Here is a tiny trained network, its code and every weight. The questions are about switching its units off for an input and a target symbol, where a switched-off unit gives its printed mean instead of its output.

import numpy as np


def w(rows, s, z=0):
    codes = np.array(rows[::2]) - 128.0
    scale = np.full(codes.shape[1], s)
    scale[-1] = z or s
    return codes * scale


def f(y):
    return y / 2 * (1 + np.tanh(0.7978845608 * (y + 0.044715 * y**3)))


def softmax(a):
    e = np.exp(a - a.max(-1, keepdims=True))
    return e / e.sum(-1, keepdims=True)


def log_softmax(a):
    a = a - a.max(-1, keepdims=True)
    return a - np.log(np.exp(a).sum(-1, keepdims=True))


def net(x, mask):
    ids = ['ΓΘΞΦαβδζηλψ'.index(c) for c in x.split()]
    T = len(ids)
    res = E[ids] + P[:T]
    r = res
    for j in range(2):
        rows = slice(2 * j, 2 * j + 2)
        q, k, v = (r @ M[0][rows].T for M in (Q, K, V))
        z = softmax(np.where(np.tri(T) > 0, q @ k.T / 2**0.5, -1e9)) @ v
        o = O[0][rows]
        res = res + np.where(mask[j], z, o[:, -1]) @ o[:, :-1]
    y = f(res @ A[0][:, :-1].T + A[0][:, -1])
    res = res + np.where(mask[2:10], y, B[0][:, -1]) @ B[0][:, :-1]
    return log_softmax(res[-1] @ U[:, :-1].T + U[:, -1])


Q, K, V, O, A, B = {}, {}, {}, {}, {}, {}
E = w([
[114,128,153,97],'Γ',
[79,123,63,55],'Θ',
[209,105,137,205],'Ξ',
[2,149,87,192],'Φ',
[110,73,98,210],'α',
[181,202,174,159],'β',
[122,251,140,109],'δ',
[179,105,69,104],'ζ',
[82,164,51,129],'η',
[86,136,172,119],'λ',
[92,143,103,108],'ψ',
],0.0091)
P = w([
[120,255,121,116],'0',
[115,143,126,125],'1',
[123,157,120,123],'2',
[126,166,107,119],'3',
[132,111,111,134],'4',
[127,121,107,133],'5',
[127,123,101,131],'6',
],0.0068)
Q[0] = w([
[99,17,103,118],'H0',
[163,81,94,176],'H0',
[106,1,58,118],'H1',
[137,217,86,2],'H1',
],0.028)
K[0] = w([
[92,20,110,108],'H0',
[159,60,140,142],'H0',
[107,2,127,109],'H1',
[164,187,133,9],'H1',
],0.033)
V[0] = w([
[206,139,47,27],'H0',
[129,69,184,7],'H0',
[178,180,73,13],'H1',
[193,89,235,19],'H1',
],0.013)
O[0] = w([
[225,165,98,64,174],'H0',
[130,239,136,102,35],'H0',
[195,154,117,10,252],'H1',
[120,41,215,3,15],'H1',
],0.011,0.0043)
A[0] = w([
[71,107,133,98,128],'N0',
[171,150,117,80,255],'N1',
[110,98,99,22,22],'N2',
[182,107,78,123,87],'N3',
[199,29,77,149,111],'N4',
[248,126,240,198,128],'N5',
[24,177,109,63,163],'N6',
[43,145,150,96,225],'N7',
],0.015,0.0029)
B[0] = w([
[115,109,127,235,125],'N0',
[129,122,81,54,254],'N1',
[90,114,252,149,210],'N2',
[176,150,143,199,187],'N3',
[142,63,127,169,168],'N4',
[103,230,196,130,139],'N5',
[35,106,98,182,161],'N6',
[122,178,109,212,133],'N7',
],0.024,0.013)
U = w([
[121,110,4,59,246],'Γ',
[185,138,85,146,120],'Θ',
[143,254,156,117,169],'Ξ',
[131,91,153,140,125],'Φ',
[128,149,190,185,87],'α',
[63,185,69,153,183],'β',
[27,107,164,103,182],'δ',
[111,55,101,159,3],'ζ',
[200,84,171,123,62],'η',
[133,122,131,140,95],'λ',
[128,122,162,97,78],'ψ',
],0.0055,0.0029)

Each question gives the input, a string of symbols that net reads in full, and the target symbol t.
The units are the heads (2 rows each of Q, K, V and O) and the neurons (one row each of A and B). Each row of codes is followed by its name. A weight is (code - 128) times the scale printed after its matrix; where a second scale follows, it is the last column's (O, A, B and U).
mask holds one flag per unit, heads first, then neurons. A switched-off unit (its flag False) gives its mean, the last column of its rows in O or B, instead of its output. The means were averaged over made-up inputs and are rounded, as every weight is.
A unit's drop is (log p(t) with every unit on - log p(t) with that unit switched off) / (log p(t) with every unit on - log p(t) with every unit switched off).
The circuit of an input: a set's keep is (log p(t) with only the set's units on - log p(t) with every unit switched off) / (log p(t) with every unit on - log p(t) with every unit switched off). Starting from all 10 units, units are removed one at a time, each time the one whose removal leaves the highest keep (on an exact tie, the one counted first), for as long as the keep stays at least 0.8.
circuit, biggest first: the units of the circuit, biggest drop first
unit that matters most: the unit with the biggest drop
heads that matter: for each layer, one digit per head in row order, 1 if its drop is at least 0.15 and else 0, layers parted by /
drop of u: that unit's drop, to one decimal
input Γ Φ ψ Θ, target δ: heads that matter => 01
input ζ δ ψ ψ η λ, target Γ: heads that matter => 00
input ψ Γ Γ, target Γ: heads that matter => 00
input η ζ Γ, target Θ: heads that matter => 11
input δ ψ η, target η: unit that matters most => H0
input Γ ψ η, target δ: circuit, biggest first => [H1, N2, N6]
input λ β Γ ψ, target β: heads that matter => 10
input ψ ψ Ξ β Ξ Φ, target β: heads that matter => 00
input λ Γ Ξ, target α: circuit, biggest first => [N1, H1]
input Φ ψ λ, target ζ: heads that matter => 10
input Γ Γ ψ, target δ: circuit, biggest first => [H1, N2, N6, H0]
input Θ Γ Γ, target Ξ: heads that matter => 11
input λ ψ Γ ψ ψ, target Γ: heads that matter => 10
input Γ β Γ, target δ: circuit, biggest first => [H1, N2, N3]
input Γ Γ ζ, target η: circuit, biggest first => [H1, N6, N4]
input Θ Θ η Γ Γ λ, target Γ: heads that matter => 10
input β ζ Γ δ, target Γ: circuit, biggest first => [N2]
input Γ β ψ, target δ: heads that matter => 01
input Φ β Γ, target ζ: heads that matter => 10
input Γ λ ψ Γ, target δ: heads that matter => 11
input Γ λ Φ λ, target δ: heads that matter => 01
input δ α ψ, target η: unit that matters most => H0
input ζ ψ Γ α ψ δ, target Γ: drop of N5 => 0.1
input Φ Ξ Γ, target ζ: drop of N2 => 0.2
input ζ Φ Φ Γ Γ Ξ, target α: drop of N1 => 0.4
input η Θ ψ, target Θ: drop of N7 => 0.0
